In the rows, 128 means zero.
Each row is followed by its class.
[145 147 167 110 143 160 128 137 132 103  94 137  85  95 131 135 192 148
 113 150 113 114 140 122 168 124 147  92 155  91 176 114 117 106 163 148
 111 147 141  60 149 138  81 122] -> peme
[132 146 140 155 115 140 118 142 128 126 103 124 130 115 112 119 144 101
 123 139 147 128 146 124 108 139 110 117 131 117  93 115 155 103 163 137
 112 113 115 121 151 129 162 129] -> rovot
[160 165  31 221  86 165 121 110 184  81 158 162  61  62 200 160 155 116
 142 206 149 142 164  93  91 131 144  65 135 105  80  77 107 121 114 109
 164 140 131 146 142 162 155  52] -> ribut
[161 136 162 156 132 133 113 141 124 137 134 129 148 121 147 103 129 100
 132 108 122 133 109 127 102 131 131 113 132 124 120 131 145 112 119 126
 126 115 108 119 153 105 162 152] -> rovot
[131 109 140 114 121 121 115 130 108 147 122 121 137 126 116 120 139 118
 122 143 121 127 162 133 122 147 132 119 135 138 111 127 124 122 129 120
 141 133 128 129  96 109 139 108] -> Liviv
[146 137 135 110 152 147 134 118 136 115 134 117 144 124 116 125 103 143
 122 145 121 132 130 132 126 124 120 130 124 127 119 121 111 128 116 141
 109 123 134 153 146 124 156 146] -> ribut
[126 133 139 131 122 116 114 119 108 136 129 133 138 148 152 119 128 105
 140 116 101 119 142  93  96 146 138 123 119 139 150 119 106 113 123 129
 139 133 135 118 133 110 145 140] -> sov
[149 129 117 143 144 114 117 127 133 132 114 142 139 156 174 112 121 120
 128 118  98 132 123 106 131 119 137 114 143 137 125 123 110 106 126 108
 125 121 121 139 137  87 148 139] -> sov
[137 125 147 124 119 131 116 144 145 147 114 134 140 130 137 116 156 121
 123 130 125 104 133 128 120 142 127 128 140 109 127 108 153 119 140 129
 138 102 102 156 139 112 142 134] -> noto
[132 162 167 119 134 127 126 139 128 130 115 129 106 117 111 122 116 124
 135 166 146 125 130 136 114 138 118 128 123 122 119 123 121 126 145 136
 146 115 119 138 134 121 147 139] -> ribut
[139 172 132 194 120 104 122 113 116  65 122 144 106 139 152 123 156 127
 105 157 132  75 143  89 104 208 127  82 154 140 117 104  93  95 106 126
 112 164 128 153 135 131  82 124] -> Lupa
[122 115 129 122 136 122 121 114 125 113 125 133 123 135 117 121 141 112
 137 139 135 105 155 124 146 147 125 113 121 127 106 129 111 129 152 130
 123 126 136 128 130 115 116 118] -> Suri
[130 128 143 117 111 127 112 123 124 138 122 137 132 135 121 120 151  98
 138 134 137 139 148 127 124 137 136 119 138 130 110 118 131 122 136 111
 134 120 134 120 130 132 128 116] -> toru
[ 98 143 158 167 144 109 135 161 106  88 189 123 111 142 146 131 137  77
 142 178 149 215  66 105  98  58 143  88 111 133 158 133  99 139  97 169
 151  68 156  72 150 169  48  91] -> gof
[130 142 133 132 111 111 118 140 125 152 101 128 113 124 104 109 140 129
 123 154 138 112 134 124  99 134 114 133 127 137 130 121 154 118 144 141
 122 116 116 144 130 114 113 127] -> zifa
[133 131 154 112 102 162 119 128 130 132 109 117 147 128 109 130 147 118
 135 105 137 119 142 120 117 144 130 133 125 125 108 101 146 120 129 121
 135 125 103 137 165 132 126 161] -> toru
[139 154 171 133 122 135 117 123 130 132 122 127 123 136 124 127 123 116
 130 151 121 133 124 139 134 146 114 132 130 123 133 127 139 123 153 137
 124 109 125 135 139 116 177 125] -> ribut
[152 154 143 135 131 153 136 123 104 130 112 126 158 134 119 123 139 111
 121 114 134 125 123 112 116 140 129 115 127 126 116 117 142 126 123 143
 125 126 114 140 148 143 158 154] -> rovot
[ 98 142 180  94 144 112 113  83 120 170 128 105 154 102 118 124 125 139
 128 105 114 133  90 170 153 164 153 129 104 167 111 153  63 165 171 106
 101 130 161 102  73 153 133 141] -> peme
[131 148 133 130 125 126 111 145 120 172  96 135 135 143 106 140 147  95
 145 117 115 131 154 132 114 166 130 120 140 106 128 121 140 128 165 149
 128 122 118 109 139 124 148 131] -> Lupa
[114 116 140 115 128 132 120 121 105 135 110 132 138 137 122 129 148 115
 129 138 125 118 159 123 147 154 136 119 136 129 110 127 121 128 137 113
 126 122 130 135 110 117 140 112] -> Liviv
[124 123 148 119 132 127 131 106 136 114 121 130 117 139 100 126 124 118
 118 125 117 125 141 130 145 114 135 115 137 134 127 124 106 130 142 134
 121 116 143 112 117 121 141 125] -> peme
[118 138 132 125 132 136 136 116 139 107 134 111 144 117 131 122 120 128
 126 104 124 120 139 121 161 135 138 113 114 147 107 112 119 139 115 143
 129 118 122 128 120 120 123 134] -> Suri
[116 161 161 132 137 120 114 147 129 129 104 132 122 125 116 115 149 103
 128 142 154 143 121 124 126 148 124 118 133 124 113 129 144 122 169 141
 117 121 116 113 143 129 145 123] -> rovot
[154 125 125 131 138 119 111 131 125 130 132 134 132 140 168 127 121 116
 148 145 104 118 158 102 122 103 142 119 121 128 131 108 123 123 103 145
 135 103 136 133 152 115 138 140] -> sov
[154 125 152 112 123 124 108 118 120 147 135 137 138 123 151 130 126 121
 139  87  90 136 129 116 125 187 160 118 126 128 163 140 112 133  93 101
 142 150 130 100 129 110 142 102] -> Liviv
[125 111 125 120 152 120 135 121 116 145 132 130 140 135 115 138 141 119
 118 139 139 133 134 114 113 130 137 121 133 129 104 123 125 133 141 133
 128 120 122 126 120 140 129 107] -> tazov
[127 109 153 102 138 121 109 124 126 131 143 140 123 130 123 117 107 141
 126 123 107 106 129 121 113 135 126 116 140 131 169 132 116 117 129 152
 125 135 152  95 110 103 142 140] -> peme
[136 113 141 119 138 142 151 117 132 124 120 113 137 129 107 138 125 148
 122  99 113 122 130 134 136 112 129 119 136 136 129 114 103 136 137 136
 129 119 144 122 127 124 150 148] -> peme
[ 72  55 100 113 131 109 157 147  53 193  90 126  99 187  58 195 127 139
 131 138 120 102 142 115 171  90 109 181 126  78 160 139 136 116 198 100
 153 134  91 124 173 109 201 165] -> tazov
[122 132 127 115 140 134 128 122 124 133 115 129 130 147 125 118 134 113
 138 141 129 130 164 119 147 104 134 133 124 132 128 129 125 130 131 141
 132 107 141 135 126 111 139 131] -> sov
[143 124 118 126 124 124 120 134 121 145 128 145 141 147 130 115 123 115
 131 129 128 159 136 131 110 130 128 116 131 125 128 128 132 130 134 119
 128 112 129 134 123 126 116 104] -> gof
[150 120 130 145 146  97 126 134  94 166 143 118 170 142 158 132 130 103
 131 101 109 134 110 109 102 153 160 110 126 140 106 121 111 126 123 115
 148 124 101 117 133 120 139 140] -> tazov
[117  98 112 124 130 120 134 115 108 152 130 138 132 131 133 146 139 123
 122 137 133 123 144 118 128 137 138 127 128 124  99 124 121 129 144 115
 117 131 117 129 123 132 121 112] -> tazov
[116 125 143 117 130 133 134 114 119 117 117 134 129 140 111 126 130 121
 124 122 124 125 156 129 159 112 132 117 140 128 122 128 109 130 143 140
 116 105 144 117 121 118 125 121] -> peme
[180 115  53  78 139 103 143 142  90 252  73 140 154 110  88 139  80 149
 160 101  77 187 208 124  55 174 125  80 113 128 145 101 112 138 107 169
 160 121 191 106 114 153 139  51] -> Liviv
[121 164 145  87 132 168 114 214  60 218  96 111 135 123  94 151 190 128
 174 114 129 139 120 184 100 102  97  89 129 150 186 112 126 163 153  82
 230  94  93 146 163 155 137 214] -> gof
[136 154 155 127 163 118  98 112 105 141 117 157 141 129 123 122 132 105
 134 103 111 126 177 102 131 180 147 122 134 121 140 150 135 126 134 120
 136 146 105 124 117 108 139 110] -> Lupa
[139 123  61 104  98 145  80 167  89 132 145  68 206 197 105 138  74 119
 101  57 128 174  75 126 182 133 126 150 118 131 116 199 129  79 117  92
 180 130  97  80 221 135 160 112] -> toru
[140 139 133 119 135 150 134 125 111 120  98 119 141 127 104 121 139 124
 111 136 143 123 140 123 141 134 131 111 126 126  99 111 139 108 138 133
 121 131 119 142 160 129 136 139] -> rovot
[168 160 107  99 165 169 139 147 157 180  72 108 161  80  83 178 111 143
 141 129 182 196 160 132 194  98 146 143  90 137  58 113 151 141 167 128
 152 102  72 179 154 119  55  92] -> Suri
[132 106 116 129 134 124 137 110 113 148 124 137 134 141 116 142 135 114
 120 133 133 128 134 118 127 136 138 127 128 124 105 131 124 129 138 118
 114 129 115 127 126 130 126 118] -> tazov
[114 147 173 135 124 116 124 128 115 146 110 131 115 126 114 128 141 123
 130 117 117 144 143 138 134 134 123 115 129 125 144 121 120 125 174 146
 134 106 139 106 133 119 128 117] -> peme
[173 128 118 117 124 117 123 140 128 151 124 160 137 152 144 126 109 105
 147  93  98 149 118 116 101 147 147 116 142 121 155 126 110 136  99  91
 127 131 113 114 126 113 128 138] -> gof
[124 143 119 124 145 126 121 117 116 134 101 130 136 147 118 121 132 117
 135 141 121 134 169 112 154 118 133 131 127 129 121 134 115 126 145 136
 119 111 137 136 127 112 145 128] -> sov
[129 164 131 144 140 118 111 148 118 139  98 132 123 139 134 125 129 109
 136 141 139 132 151 121 124 129 113 134 122 116 110 128 124 109 165 134
 126  97 134 123 137 120 154 147] -> sov
[ 49  68 164  61 122 111 181 107  57 189 119 123 188 126 217  94 169 167
 171  62  94  81 161  90 188 129 178 140 125 159 157 140 130 187 132 126
 142 171 124 100  51 152 140 129] -> toru
[123 148 154 112 170 147 142 116  97 148 130 106 173 112 151 139 179 168
 106 129 137 119 145 127 196 149 152 152 135 116 171 118 139 136 152 140
  78 140 176 111  92 175 177 140] -> zunap
[161 171 112 153 112 152 111 130 157  99 125 181  56 152 101  94 138 124
  99 199 156 158 183 190 119 196  98  77 159 131 110  62 111  93  81 121
 141 121 134 206 158  81 109 115] -> ribut
[139 133 121 131 146 124 141 147 142 126 106 112 138 123 133 138 130 166
 119 109 142 132 145 112 149 140 134 140 132 124 126 113 136 138 125 131
 121 133 109 135 145 151 148 141] -> zunap
[154 107 180 153 109 135  87  92 107 128 129 113  73  99  79 106 176 124
  95 164 110  99 157 152  96 182 134 117 106 114 138 142 108  96 132  74
 167 188 103 114 131 125 139 127] -> Liviv
[110 202 156 176  99  74  55 166 141 151 181 131  85  63 105  85 200 167
 134 202 101 133 142 164  47  95 103 144 181 103 189 112 100 187 106 173
 125 116  99 178 108 111 107 154] -> zifa
[130 119 129 129 137 141 121 113 130 136 113 142 132 153  98 135 122 102
 131 117 113 124 147 122 119 150 128 119 134 116 124 128 131 128 127 144
 115 123 127 124 137 122 143 131] -> Lupa
[164 141 136 147 123 118 140 130 159 119 121 130 131 136 138 113 127 109
 118 104 137 131 133 109 107 143 144 129 132 133 130 114 121 123  89 113
 106 132 117 121 134 150 137 137] -> zunap
[133 147 111 131 119 106 115 138 121 150 135 138 120 130 103 109 132 107
 134 121 121 151 147 113  88 138 139 131 125 145 156 123 132 133 104 129
 148 139 103 134 128 100 125 127] -> zifa
[105 150 169 121 130 123 129 125 115 139 114 131 132 137 110 133 131 109
 120 110 125 143 147 132 158 123 134 137 134 118 132 122 125 124 175 144
 117 102 137 101 114 115 148 127] -> peme
[ 91 150 178 127  51 122 143 106 136 103 146 137  85 131 162 169 138  99
 124 111 113 103  86 135 118 173 134 141 119 132 168  88 116 142 107 116
  94 145 151 106 123 133 145 167] -> Liviv
[110 108 146 109  70 179  94 108 149 252  84 149  89  87 111 100 154 190
 131 123  85 125  78 174 173 183 152 147 140  96 199 162 156 160 144 121
 119 135 121  56  48 124 163  87] -> zifa
[139 145 146 106 137 157 139 109 131 121 121 117 142 125 119 120 102 146
 116 132 125 115 115 131 123 138 120 126 116 134 118 120 115 123 117 129
 124 129 124 162 147 126 148 150] -> ribut
[163 143  82 151  84 125 125 135 110 159 135 125 184 148 181 124 113 143
  86 100 113 105 109 104 136 169 131 135 149 114 137 125 156  82 122 127
 141 136 118 149 102 109 170 111] -> noto
[147 197 135 188 137  39 101 159 120 195  74  92 162 185 141  86 122 143
 125 113 106 124  61 122 129 235 135 119 116 159 135 138 105 118 145 124
 105  96 118 129 166 164 141 106] -> zifa
[150 121 144 159 156  93 122 124 124 128 141 133 136 126 144 131 146 124
 123 131 129 111 140  94 111 155 148 137 141 115 106 133 111 130 129 106
 117 132 102 123 117 136 142 110] -> tazov
[118 111 143 153  53 130 112 104  84 159 112  91 133 131 123 131 173 127
  85 123 112  75 112 190 141 214 110 132 136 127  85 123 119  87 197  91
  84 156 129 105 115 117 150 169] -> tazov
[121 131 150 142 129 112 110 144 150 137 103 128 132 143 121 125 127 124
 117 116 142 145 135 108 117 161 127 136 131 129 115 112 144 113 149 119
 124 116  99 130 145 130 153 118] -> zunap
[139 149 131 140 126 130 131 123 150  96 119 113 132 131 136 118 134 120
 124 113 137 107 143 132 172 150 128 119 119 128  87 122 130 142 136 143
 116 114 114 122 131 137 134 136] -> Suri
[133 164 139 125 140 129 126 141 134 123 103 111 137 138 139 126 128 119
 135 127 140 115 148 118 157 116 134 142 122 122 117 128 140 123 154 145
 131  95 138 123 141 114 163 146] -> sov
[187 146 168 131 125 148  91  80 138 177 126 116 159 129 140 115 113 153
 105 136  73  94 115 147 105 224 124 133 113 110 156 100 142  98 146 145
  75 142 162 134 136 143 224 140] -> ribut
[129 141 163 139 138 113 119 142 127 147 110 122 131 129 117 128 146 132
 122 129 147 159 152 127 151 150 130 148 131 124 140 127 161 129 161 142
 121 125 110 124 128 122 145 123] -> zunap
[125 129 144  96 127 131 129 131 120 123 110 118 136 126 130 136 143 135
 108 129 134 114 159 132 148 155 140 135 128 129  94 103 119 124 126 105
 127 139 115 146 123 130 122 126] -> Liviv
[113 143 129 112 140 115 126 120 115 127 105 130 131 143 139 123 130 122
 135 135 125 126 161 114 156 124 133 131 122 138 119 131 113 132 145 131
 123 115 140 132 128 120 131 127] -> sov
[125 116 133 125 139 121 126 123 126 147 130 121 136 131 110 129 144 117
 125 134 135 125 138 132 120 139 133 126 132 126 110 134 132 140 145 137
 116 115 122 119 125 135 136 117] -> tazov
[157 157 130 154 149 115 116 126 122 146 122 129 151 132 167  95 118 111
 136 126 117 121 138 114 132 105 141 132 121 117 117 150 105 117 111 121
 110  98 133 123 125 127 139 141] -> sov
[120 138 142 108 145 136 131 113 128 133 126 134 133 130 123 119 119 124
 125 158 126 139 139 133 134 122 123 126 128 132 119 127 109 127 137 121
 113 119 137 148 124 130 154 110] -> ribut
[116 112 131 121 152 121 128 113 112 127 127 129 135 132 119 130 140 122
 112 136 144 122 131 119 131 142 133 123 125 124  98 142 120 122 149 120
 111 124 125 122 136 137 113 107] -> tazov
[123 110 148  92 131 123 167 111 108 132 115 101 131 137 120 147 130 137
 110 112 125  88  82 144 154 156 165 109 127 152 113 101  99 122 125 102
 141 129 150 117 131 111 128 163] -> tazov
[156 155 142 130 117 118 138 130 163 177  83 116 125 129 171  94 140 117
 149  78 109  54  68 148 121 182 140  96 102 109 165 126 134 103 174 121
 112 142 148  94 176 116 160 184] -> Suri
[116 104  89 169 138 111 127 210 135 110 105 113  82 132 119 144 194 161
 120 106 146 165 120 140  69 238  83  72 182 147 154  80 121  67 224 108
 178 191 139  87 167  61 188 157] -> zunap
[120 130 128 117 137 136 117 122 112 153 111 141 149 144 120 133 137 106
 139 112 107 117 153 113 124 146 135 115 140 118 133 133 132 132 138 142
 124 123 128 117 127 128 140 117] -> Lupa
[112 115 101 122  71 161 102 222 110 233  88 130 161 106 199 150 144 176
 172 130 145  88 146 142 106 232 153 104 151 103  70  26 129 112 132 140
 192  90 108 156 122  85 124 155] -> Liviv
[124 157 163 125 128 121 118 125 109 143 115 132 130 132 123 132 139 127
 121 108 114 146 144 133 148 136 128 120 135 121 143 128 125 134 167 147
 138 108 136 106 124 133 143 108] -> peme
[191 114 101 165 158 108 141 178  93 103  95 100 118 150  62  86 153 163
 118 175 170  66 206 125  56 118  45  96 153 148  79 128 105 110  90 109
 173 115 125 169 147 209 138 146] -> toru
[145 135 132 133 125 120 114 143 118 140 130 138 133 120 148 116 109 124
 137 130 138 119 117 105 117 153 144 113 122 130 133 135 128 114 100 129
 138 139 119 111 147 125 130 119] -> rovot
[129 145 124 137 128 123 139 127 150 103 134 113 137 129 138 127 132 125
 130 112 138 116 134 128 156 143 132 121 120 136 112 108 116 133 130 139
 117 121 132 139 147 118 119 132] -> Suri
[140 156 113 133 151 134 150 127 122 104 111  99 143 133 134 133 128 135
 118 129 143 140 145 116 158 119 143 129 114 137  94 114 107 120 135 141
 134 118 140 137 145 127 126 145] -> sov
[140 144 158 123 153 114 120 122 123 128 136 144 119 121 128 122  94 130
 123  97 115 141 126 112 132 127 142 120 121 126 165 148 102 113 113 121
 139 126 134  93 133 112 123 119] -> peme
[137 133 111 122 154 122 153 114  99 156 117 106 182 118 157 134 114 112
 123 109 127 147 114  58 176  66 199 129 114 116 130 140 138  74 145  96
 156 142 125 106 149 113 130  88] -> toru
[139 155 107 144 164 149 142 132 153  93 102 149 112 105 140  96 134 119
 149 107 138  76 177 115 145 129 119 108 113  72 110 131 117 130 117 147
  72 105 137 101 161 152 127 172] -> Suri
[126 130 134 120 127 151 136 116 125  98 119 109 146 147 140 136 121 116
 123 122 125 122 130 115 134 107 133 126 113 138  88 101 112 124 120 139
 131  91 140 141 156 130 134 154] -> sov
[154 161 148 133 134 118 113 128 121 142 127 139 136 119 140 100 143  99
 154 120 111 108 152 115 146 136 151  94 135 131 149 136 128 139 118 143
 151 116 118 118 110  95 123 126] -> Suri
[151 149 117 131 115 142 143 129 117 109 111 118 128 137  92 132 138 117
 107 138 147 128 126 114 110 114 129 130 127 136 113 107 141 114 117 133
 138 112 116 157 155 117 102 135] -> zifa
[131 135 144 115 118 116 111 118 104 141 144 130 143 115 138 124 131 117
 120 128 105 118 149 105 108 130 142 132 130 121 143 135 115 127 105 118
 131 144 127 123 100 130 141 114] -> Liviv
